Below is a small trained network, with its code and all its weights. Each question gives an input and a target symbol and asks what happens when units are switched off, that is, made to give their printed mean instead of their output.

import numpy as np


def w(rows, s, z=0):
    codes = np.array(rows[::2]) - 128.0
    scale = np.full(codes.shape[1], s)
    scale[-1] = z or s
    return codes * scale


def f(y):
    return np.maximum(y, 0)


def softmax(a):
    e = np.exp(a - a.max(-1, keepdims=True))
    return e / e.sum(-1, keepdims=True)


def log_softmax(a):
    a = a - a.max(-1, keepdims=True)
    return a - np.log(np.exp(a).sum(-1, keepdims=True))


def net(x, mask):
    ids = ['ΓΨΩζθπφ'.index(c) for c in x.split()]
    T = len(ids)
    res = E[ids] + P[:T]
    r = res
    for j in range(3):
        rows = slice(2 * j, 2 * j + 2)
        q, k, v = (r @ M[0][rows].T for M in (Q, K, V))
        z = softmax(np.where(np.tri(T) > 0, q @ k.T / 2**0.5, -1e9)) @ v
        o = O[0][rows]
        res = res + np.where(mask[j], z, o[:, -1]) @ o[:, :-1]
    y = f(res @ A[0][:, :-1].T + A[0][:, -1])
    res = res + np.where(mask[3:7], y, B[0][:, -1]) @ B[0][:, :-1]
    return log_softmax(res[-1] @ U[:, :-1].T + U[:, -1])


Q, K, V, O, A, B = {}, {}, {}, {}, {}, {}
E = w([
[86,149,132,112,159,2,165],'Γ',
[176,184,116,219,97,132,100],'Ψ',
[116,174,126,125,100,188,113],'Ω',
[85,52,63,171,186,146,128],'ζ',
[51,108,242,117,204,112,143],'θ',
[158,145,125,124,182,147,44],'π',
[207,143,80,92,143,148,130],'φ',
],0.02)
P = w([
[142,120,75,56,43,107,50],'0',
[141,126,101,70,44,81,81],'1',
[167,225,89,127,196,183,141],'2',
[123,125,104,116,85,100,98],'3',
[120,105,154,121,58,42,113],'4',
[157,201,124,180,255,143,226],'5',
[143,146,138,100,70,153,87],'6',
],0.0093)
Q[0] = w([
[132,172,162,98,128,82,134],'H1',
[137,249,134,133,216,133,186],'H1',
[128,165,96,109,114,132,118],'H2',
[133,155,151,159,176,181,142],'H2',
[150,164,88,179,185,151,100],'H3',
[111,105,117,109,80,57,87],'H3',
],0.017)
K[0] = w([
[104,150,165,114,143,94,111],'H1',
[72,66,136,206,184,69,208],'H1',
[250,136,148,147,172,77,173],'H2',
[43,84,132,155,154,126,177],'H2',
[59,131,122,219,152,93,104],'H3',
[193,148,113,78,101,174,67],'H3',
],0.014)
V[0] = w([
[197,175,18,253,154,146,117],'H1',
[76,16,87,121,117,173,131],'H1',
[151,122,97,137,248,170,223],'H2',
[43,243,62,36,82,144,59],'H2',
[70,161,41,120,134,45,216],'H3',
[133,181,194,187,187,154,145],'H3',
],0.0069)
O[0] = w([
[137,50,183,155,47,122,93,183],'H1',
[100,49,135,177,160,226,111,66],'H1',
[165,81,127,76,95,120,114,122],'H2',
[128,88,255,143,90,115,135,254],'H2',
[214,160,187,172,152,124,179,173],'H3',
[70,169,139,156,132,174,90,70],'H3',
],0.0092,0.0045)
A[0] = w([
[65,114,120,162,127,29,115,6],'N1',
[151,203,205,137,91,118,112,190],'N2',
[112,70,123,119,164,106,48,228],'N3',
[179,171,2,151,60,98,64,187],'N4',
],0.0088,0.0024)
B[0] = w([
[213,209,123,230,148,192,191,185],'N1',
[70,192,1,138,122,96,158,254],'N2',
[180,249,240,112,104,134,129,182],'N3',
[59,47,156,161,236,43,138,217],'N4',
],0.0094,0.0093)
U = w([
[215,166,51,181,133,127,192,33],'Γ',
[123,82,70,249,153,88,119,61],'Ψ',
[95,112,38,115,36,166,179,255],'Ω',
[195,77,125,255,146,223,178,237],'ζ',
[71,98,111,143,235,154,187,121],'θ',
[190,179,114,158,142,91,31,63],'π',
[179,22,71,95,146,38,173,189],'φ',
],0.0062,0.0061)

Each question gives the input, a string of symbols that net reads in full, and the target symbol t.
The units are the heads (2 rows each of Q, K, V and O) and the neurons (one row each of A and B). Each row of codes is followed by its name. A weight is (code - 128) times the scale printed after its matrix; where a second scale follows, it is the last column's (O, A, B and U).
mask holds one flag per unit, heads first, then neurons. A switched-off unit (its flag False) gives its mean, the last column of its rows in O or B, instead of its output. The means were averaged over made-up inputs and are rounded, as every weight is.
A unit's drop is (log p(t) with every unit on - log p(t) with that unit switched off) / (log p(t) with every unit on - log p(t) with every unit switched off).
The circuit of an input: a set's keep is (log p(t) with only the set's units on - log p(t) with every unit switched off) / (log p(t) with every unit on - log p(t) with every unit switched off). Starting from all 7 units, units are removed one at a time, each time the one whose removal leaves the highest keep (on an exact tie, the one counted first), for as long as the keep stays at least 0.8.
units of the circuit, in order: the units of the circuit, biggest drop first
unit that matters most: the unit with the biggest drop
k most important neurons: the k neurons with the biggest drops, biggest first
which heads matter: for each layer, one digit per head in row order, 1 if its drop is at least 0.15 and else 0, layers parted by /
drop when u is switched off: that unit's drop, to one decimal
input Ψ Ω φ φ, target φ: which heads matter	000
input φ θ Γ Ω φ Γ, target Γ: units of the circuit, in order	(H1, N1)
input φ Γ Ψ Γ ζ Ψ φ, target φ: units of the circuit, in order	(H2, N4)
input θ π φ Ψ φ φ, target θ: units of the circuit, in order	(H1, H3, N1)
input φ Ω π θ Ω φ, target θ: units of the circuit, in order	(H1, H2, N4, H3)
input Ω Ω φ Ω Ψ π, target π: 3 most important neurons	(N3, N4, N1)
input φ Γ π π φ Ω, target Γ: which heads matter	101
input φ Γ Γ Ω φ Ψ, target Γ: units of the circuit, in order	(N2, H1)
input Ω Ψ θ π φ Ω, target θ: which heads matter	111
input φ π φ φ Ψ, target Ψ: units of the circuit, in order	(N4, H3)
input Γ θ π, target θ: units of the circuit, in order	(H1, H2, N4)
input Ω φ Γ Γ, target Γ: units of the circuit, in order	(N1, H1)
input Ω φ ζ Γ Ω Ω, target Γ: units of the circuit, in order	(H3, N2)
input Ψ Ω Ω, target Ω: 2 most important neurons	(N2, N4)
input Γ φ π Γ Ψ Ψ, target Γ: 2 most important neurons	(N2, N4)
input Ω θ π, target θ: most important neuron	(N4)
input Γ Ψ φ φ Γ π, target Γ: 2 most important neurons	(N4, N2)
input Γ Ω π, target Γ: 2 most important neurons	(N2, N4)
input ζ Ω φ Ω Ω π, target ζ: most important neuron	(N2)
input θ Ω Ψ, target θ: unit that matters most	H1
input φ π φ Ψ Ω Ψ, target Ψ: 3 most important neurons	(N4, N2, N3)
input Ω φ ζ, target ζ: drop when N3 is switched off	0.1
input Ψ ζ φ ζ φ π, target ζ: drop when N1 is switched off	-0.1
input ζ φ Ω, target ζ: drop when H3 is switched off	0.0
